Each row is followed by its class.
[4,0,-11,0,2,-9,-8,-12,0,-19,-14,7,-8,1,9,5,7,-2,-42,8,7,9,3,1,-12,-1,11]
H
[-1,-1,-4,-2,3,-10,-9,0,-1,-6,5,-6,-9,5,8,-5,4,1,26,11,19,5,15,-3,-10,2,9]
H
[-7,7,-23,-10,3,18,-16,-71,8,37,-52,-10,-53,13,37,9,10,-5,-64,12,0,-6,6,-49,-21,-16,-7]
T
[-2,-4,-7,1,0,0,24,17,2,20,2,8,8,-7,-14,17,-9,0,-39,3,13,5,10,6,5,-4,22]
M
[-5,-5,-13,1,1,13,16,4,2,27,1,-5,-10,-20,3,2,3,2,-20,0,-21,-4,7,-7,-1,-7,2]
T
[0,-2,-14,1,3,0,27,-8,0,0,-6,-7,-6,-13,7,-5,9,-4,4,10,12,5,12,0,-11,-4,2]
H
[-4,-2,-21,-5,1,4,-10,-27,3,21,-23,1,-28,15,-3,15,7,-9,-56,11,4,0,18,-20,-6,-6,6]
M
[-2,-2,-13,-1,4,0,16,-4,-2,6,-1,-9,-10,-13,12,-14,5,3,5,8,3,5,11,-2,-11,-3,1]
H
[-7,-3,-17,-3,1,11,31,-5,4,19,-9,-10,-15,-18,6,1,8,2,-24,4,5,-2,8,-9,-6,-9,0]
T
[2,-4,-17,0,5,-3,17,-11,-4,-14,-1,-7,-9,-13,12,-9,14,1,6,7,12,5,15,-4,-17,-3,-1]
H
[1,-1,-15,-4,-2,10,-15,-36,4,18,-28,1,-22,4,12,11,5,-2,-57,8,-16,3,3,-18,-6,-7,-5]
T
[-2,-2,-10,0,4,-4,13,-5,-2,-4,-4,-7,-6,-6,11,-10,5,2,5,7,11,3,10,0,-10,-1,-1]
H
[-8,8,-11,-5,-3,6,-18,-19,7,23,-12,-14,-35,7,11,3,-4,-3,6,7,4,-5,12,-20,-3,-6,6]
T
[-4,0,-10,1,-5,3,31,22,5,10,11,-6,-1,-17,-11,7,-10,-1,0,-2,5,-3,14,8,7,-3,17]
T
[-1,-2,-11,-3,3,7,-11,-12,1,16,-11,8,-14,-1,6,12,0,1,-71,4,-35,2,4,-14,-9,-6,13]
M
[0,-5,-9,-1,2,-3,15,-4,0,-9,1,-4,-8,-5,-2,-8,8,-13,-4,10,5,3,11,7,-9,1,-1]
H
[-4,3,-16,-4,-4,0,9,-10,4,11,-9,-4,-22,-2,7,9,-8,-3,-13,3,8,-2,15,-11,-3,-5,16]
T
[-4,-1,-15,-1,-5,1,10,4,0,4,-3,-2,-8,-11,2,9,-2,-3,-26,0,0,-2,8,0,-2,-6,9]
T
[1,-4,-15,1,0,9,-38,-19,2,-4,-17,4,-18,-6,12,10,19,-5,-60,6,-46,5,-4,-16,-9,-6,3]
M
[-9,-6,-14,1,9,14,-1,-5,3,38,-4,-7,-10,0,11,4,21,1,-42,8,34,3,7,-36,-18,-9,17]
M
[1,-13,-9,3,8,13,34,-7,-4,13,-3,0,5,-20,-5,-7,21,5,-33,4,-14,1,5,-2,-10,-3,-16]
H
[-1,-1,-12,-1,3,-3,18,-6,1,1,-8,-9,-13,-3,3,-7,7,1,11,13,21,1,11,1,-10,-2,-2]
H
[-3,4,-16,-3,-4,-1,-8,-13,7,3,-10,6,-23,2,10,17,-11,-4,-48,0,-18,1,11,-15,-4,-5,21]
T
